[[41 74 68 30 60 66 42 79 65 58 43 55 68]
 [70 62 85 40 51 81 55 64 53 58 59 57 62]
 [65 54 92 36 47 86 46 66 57 42 64 45 67]
 [68 60 86 31 50 70 54 74 44 74 58 59 69]
 [68 66 73 37 52 73 51 81 62 53 59 65 74]
 [72 55 80 40 52 83 59 67 50 56 67 53 60]
 [49 59 87 39 56 95 62 56 39 61 45 38 63]
 [69 63 72 27 55 76 53 84 56 64 65 60 60]
 [52 58 85 52 54 91 68 52 39 58 44 45 74]
 [49 61 73 21 52 75 39 93 65 42 58 48 79]
 [57 46 93 36 46 87 60 67 32 59 57 39 81]
 [51 62 76 28 53 57 40 81 58 61 56 54 72]]
Counting starts at 0.
The bottom-left entry -> 51
The entry in row 0 and column 2 is 68
Find the top-left entry.
A: 41
The entry just right of the largest entry is 62
The bottom-right entry: 72
The bottom entry of the column that holds the largest entry: 57
Find the entry in row 1 and column 2.
A: 85
The entry at row 1, column 0 -> 70
The top entry of the column that holds the smallest entry -> 30
The top entry of the column that holds the largest entry is 66
Find the entry just left of the smallest entry.
A: 73
Find the entry in row 0 and column 1.
A: 74
Find the entry in row 2 and column 0.
A: 65
The entry at row 2, column 1 is 54
The entry directly below the smallest entry -> 36
Find the entry directly above the smallest entry.
A: 52
The bottom entry of the column that holds the smallest entry is 28
Find the entry in row 2 and column 2.
A: 92
The entry in the top-right corner -> 68

Read these off the array that follows.
1) What is the entry in the top-left corner?
2) What is the entry directly above 756?
3) What is the entry in the bottom-right corner?
4) What is the bottom-left entry?
5) What is the maximum?
6) What is the entry directly below the smallest entry?
7) What is the entry just left of 604?
8) What is the median entry?
[[226 878 512 380 398 694 429 616 628]
 [566 996 742 661 626 510 424 622 476]
 [644 604 759 780 675 495 514 594 565]
 [391 447 607 601 496 624 524 597 691]
 [528 811 366 364 522 602 623 577 504]
 [383 461 614 597 493 625 516 598 692]
 [869 509 399 534 691 502 772 547 458]
 [345 847 855 722 544 584 346 638 626]
 [756 695 417 500 657 527 693 560 442]
 [297 773 477 395 421 674 491 605 625]
 [850 581 447 563 706 499 732 552 441]
 [398 594 443 426 458 651 574 592 626]
 [468 330 629 676 547 585 557 589 709]
 [548 754 802 754 638 512 445 614 560]
 [679 902 577 580 657 514 555 602 430]]
1) 226
2) 345
3) 430
4) 679
5) 996
6) 566
7) 644
8) 580

M = [ 16   1  17  -4 -32  -3]
The entry just left of -4 is 17
The entry just right of -4: -32

Read these off the grid that follows. Counting starts at 0.
1) Report the entry directly above -1.
2) Report the top-left entry.
3) Report the entry at row 1, column 0.
4) Report the entry in the top-right corner.
5) Report the entry in row 1 and column 2.
6) Report the largest entry.
7) Report the entry at row 2, column 1.
8) Report the entry at row 2, column 0.
[[  6  21 -19 -16  14  -7]
 [ -9  10  20 -23 -11  13]
 [ 10 -28   2   8 -10  19]
 [ 21 -23 -12  13  -7   9]
 [ -6   3  24 -15 -20  14]
 [  0   8  -9  19  10 -28]
 [-23  12  -2  -1  23  -9]]
1) 19
2) 6
3) -9
4) -7
5) 20
6) 24
7) -28
8) 10

[ 12  14 -28 -25 -14]
The second entry from the left: 14
Find the 1st entry.
A: 12
Find the fourth entry.
A: -25
